Below is a small trained network, with its code and all its weights. Each question gives an input and a class and asks what happens when units are switched off, that is, made to give their printed mean instead of their output.

import numpy as np


def w(rows, s, z=0):
    codes = np.array(rows[::2]) - 128.0
    scale = np.full(codes.shape[1], s)
    scale[-1] = z or s
    return codes * scale


def norm(h):
    return h / np.sqrt((h * h).mean(-1, keepdims=True) + 1e-5)


def f(y):
    return np.maximum(y, 0)


def log_softmax(a):
    a = a - a.max(-1, keepdims=True)
    return a - np.log(np.exp(a).sum(-1, keepdims=True))


def net(x, mask):
    res = np.array(x, float).reshape(1, 6) / 4 @ E
    u = 0
    for l in range(3):
        y = f(norm(res) @ A[l][:, :-1].T + A[l][:, -1])
        res = res + np.where(mask[u : u + 10], y, B[l][:, -1]) @ B[l][:, :-1]
        u += 10
    return log_softmax(norm(res)[-1] @ U[:, :-1].T + U[:, -1])


A, B = {}, {}
E = w([
[229,35,155,132],'x0',
[128,128,129,129],'x1',
[130,129,128,129],'x2',
[152,166,169,249],'x3',
[128,127,127,127],'x4',
[217,215,125,96],'x5',
],0.0018)
A[0] = w([
[97,94,109,163,93],'L0N0',
[165,73,142,105,43],'L0N1',
[153,157,126,255,209],'L0N2',
[138,97,102,167,68],'L0N3',
[123,175,134,79,145],'L0N4',
[214,221,116,88,214],'L0N5',
[138,123,139,135,91],'L0N6',
[226,33,156,136,208],'L0N7',
[156,116,133,201,78],'L0N8',
[120,113,98,72,2],'L0N9',
],0.0051,0.00077)
B[0] = w([
[135,69,160,63,162],'L0N0',
[70,208,71,137,178],'L0N1',
[127,158,173,254,233],'L0N2',
[119,108,168,91,150],'L0N3',
[80,79,115,107,179],'L0N4',
[195,169,160,35,243],'L0N5',
[131,110,142,123,136],'L0N6',
[196,15,56,151,254],'L0N7',
[142,54,204,62,179],'L0N8',
[120,70,192,154,172],'L0N9',
],0.0084,0.0033)
A[1] = w([
[130,131,91,108,103],'L1N0',
[93,96,77,223,44],'L1N1',
[120,134,191,182,140],'L1N2',
[215,86,117,126,60],'L1N3',
[42,79,105,175,127],'L1N4',
[103,163,197,158,113],'L1N5',
[129,196,212,77,97],'L1N6',
[41,151,219,76,111],'L1N7',
[90,107,66,28,125],'L1N8',
[131,253,127,157,5],'L1N9',
],0.0067,0.0011)
B[1] = w([
[121,116,91,132,150],'L1N0',
[69,113,131,31,181],'L1N1',
[125,111,71,53,194],'L1N2',
[113,173,198,211,240],'L1N3',
[20,70,157,191,213],'L1N4',
[154,127,144,25,178],'L1N5',
[102,15,107,83,204],'L1N6',
[189,216,222,44,220],'L1N7',
[148,205,5,159,254],'L1N8',
[197,36,203,145,168],'L1N9',
],0.011,0.0036)
A[2] = w([
[95,166,141,99,126],'L2N0',
[97,167,109,105,106],'L2N1',
[69,255,190,202,7],'L2N2',
[98,164,140,101,123],'L2N3',
[169,148,193,110,221],'L2N4',
[183,79,111,165,73],'L2N5',
[133,133,130,209,99],'L2N6',
[199,177,45,147,34],'L2N7',
[84,62,43,53,93],'L2N8',
[117,141,132,117,122],'L2N9',
],0.0076,0.0014)
B[2] = w([
[115,173,122,107,197],'L2N0',
[166,115,156,143,188],'L2N1',
[216,125,184,232,210],'L2N2',
[117,168,121,108,192],'L2N3',
[112,155,88,171,252],'L2N4',
[86,188,143,116,216],'L2N5',
[140,145,108,62,195],'L2N6',
[139,9,110,145,216],'L2N7',
[113,183,111,181,241],'L2N8',
[123,142,125,121,152],'L2N9',
],0.015,0.003)
U = w([
[210,224,196,227,252],'0',
[192,220,10,26,80],'1',
[22,202,174,23,138],'2',
[229,66,207,17,97],'3',
[22,160,16,218,98],'4',
[201,1,33,165,108],'5',
[50,7,213,188,69],'6',
],0.0097,0.002)

Each question gives the input, the list of numbers given to net, and the class t.
The units are the neurons (one row each of A and B). Each row of codes is followed by its name. A weight is (code - 128) times the scale printed after its matrix; where a second scale follows, it is the last column's (A, B and U).
mask holds one flag per neuron, layer by layer. A switched-off neuron (its flag False) gives its mean, the last column of its row in B, instead of its output. The means were averaged over made-up inputs and are rounded, as every weight is.
A unit's drop is (log p(t) with every unit on - log p(t) with that unit switched off) / (log p(t) with every unit on - log p(t) with every unit switched off).
The circuit of an input: a set's keep is (log p(t) with only the set's units on - log p(t) with every unit switched off) / (log p(t) with every unit on - log p(t) with every unit switched off). Starting from the 12 units with the biggest drops (on a tie, the unit counted first), units are removed one at a time, each time the one whose removal leaves the highest keep (on an exact tie, the one counted first), for as long as the keep stays at least 0.8.
circuit, biggest first: the units of the circuit, biggest drop first
k most important neurons: the k neurons with the biggest drops, biggest first
top k neurons in layer l: the k neurons of layer l with the biggest drops, biggest first
input [-7,-4,3,-3,1,-5], class 0: circuit, biggest first => L0N7, L2N2
input [8,-4,-3,5,-3,-3], class 6: most important neuron => L0N5
input [-4,7,-5,5,5,1], class 3: circuit, biggest first => L0N7, L1N9, L1N5
input [7,-6,1,0,-5,0], class 4: 3 most important neurons => L0N7, L0N1, L0N5
input [5,-4,-6,0,3,-6], class 4: 3 most important neurons => L0N5, L0N2, L1N7
input [-5,-1,6,-3,-6,2], class 1: 3 most important neurons => L0N7, L1N7, L0N2
input [1,-7,1,-5,-6,8], class 5: 3 most important neurons => L2N7, L0N2, L1N8
input [-2,-2,6,0,0,5], class 1: top 4 neurons in layer 0 => L0N7, L0N2, L0N4, L0N5
input [-3,3,5,-2,-8,-5], class 0: 2 most important neurons => L0N2, L0N7
input [-7,0,6,-2,7,4], class 1: 4 most important neurons => L0N7, L0N2, L1N7, L1N8
input [-3,1,2,1,-2,-1], class 2: 2 most important neurons => L0N5, L0N7
input [-5,-4,8,7,4,0], class 2: top 4 neurons in layer 0 => L0N5, L0N2, L0N7, L0N8
input [-5,4,-6,-6,6,-6], class 0: 4 most important neurons => L0N7, L0N5, L0N2, L2N2
input [-6,7,5,-8,-6,-8], class 0: 4 most important neurons => L0N7, L0N5, L1N7, L2N2
input [-8,1,1,-3,3,-7], class 0: 4 most important neurons => L0N7, L0N2, L2N2, L0N5
input [8,5,6,-1,4,4], class 5: top 2 neurons in layer 0 => L0N2, L0N7
input [-3,6,6,4,-2,0], class 2: 3 most important neurons => L0N5, L1N5, L1N2
input [-2,-3,-5,-7,3,0], class 0: top 2 neurons in layer 1 => L1N7, L1N6
input [0,-4,7,4,3,-5], class 2: top 2 neurons in layer 0 => L0N7, L0N5
input [-1,-1,3,-3,3,4], class 1: top 2 neurons in layer 1 => L1N4, L1N8
input [-1,4,7,6,-6,-2], class 2: top 3 neurons in layer 0 => L0N7, L0N5, L0N2
input [5,5,8,-2,-2,-5], class 4: top neuron in layer 0 => L0N5
input [-5,3,-7,0,3,-8], class 0: top 2 neurons in layer 0 => L0N2, L0N7
input [6,5,5,3,-4,-2], class 6: top neuron in layer 1 => L1N8
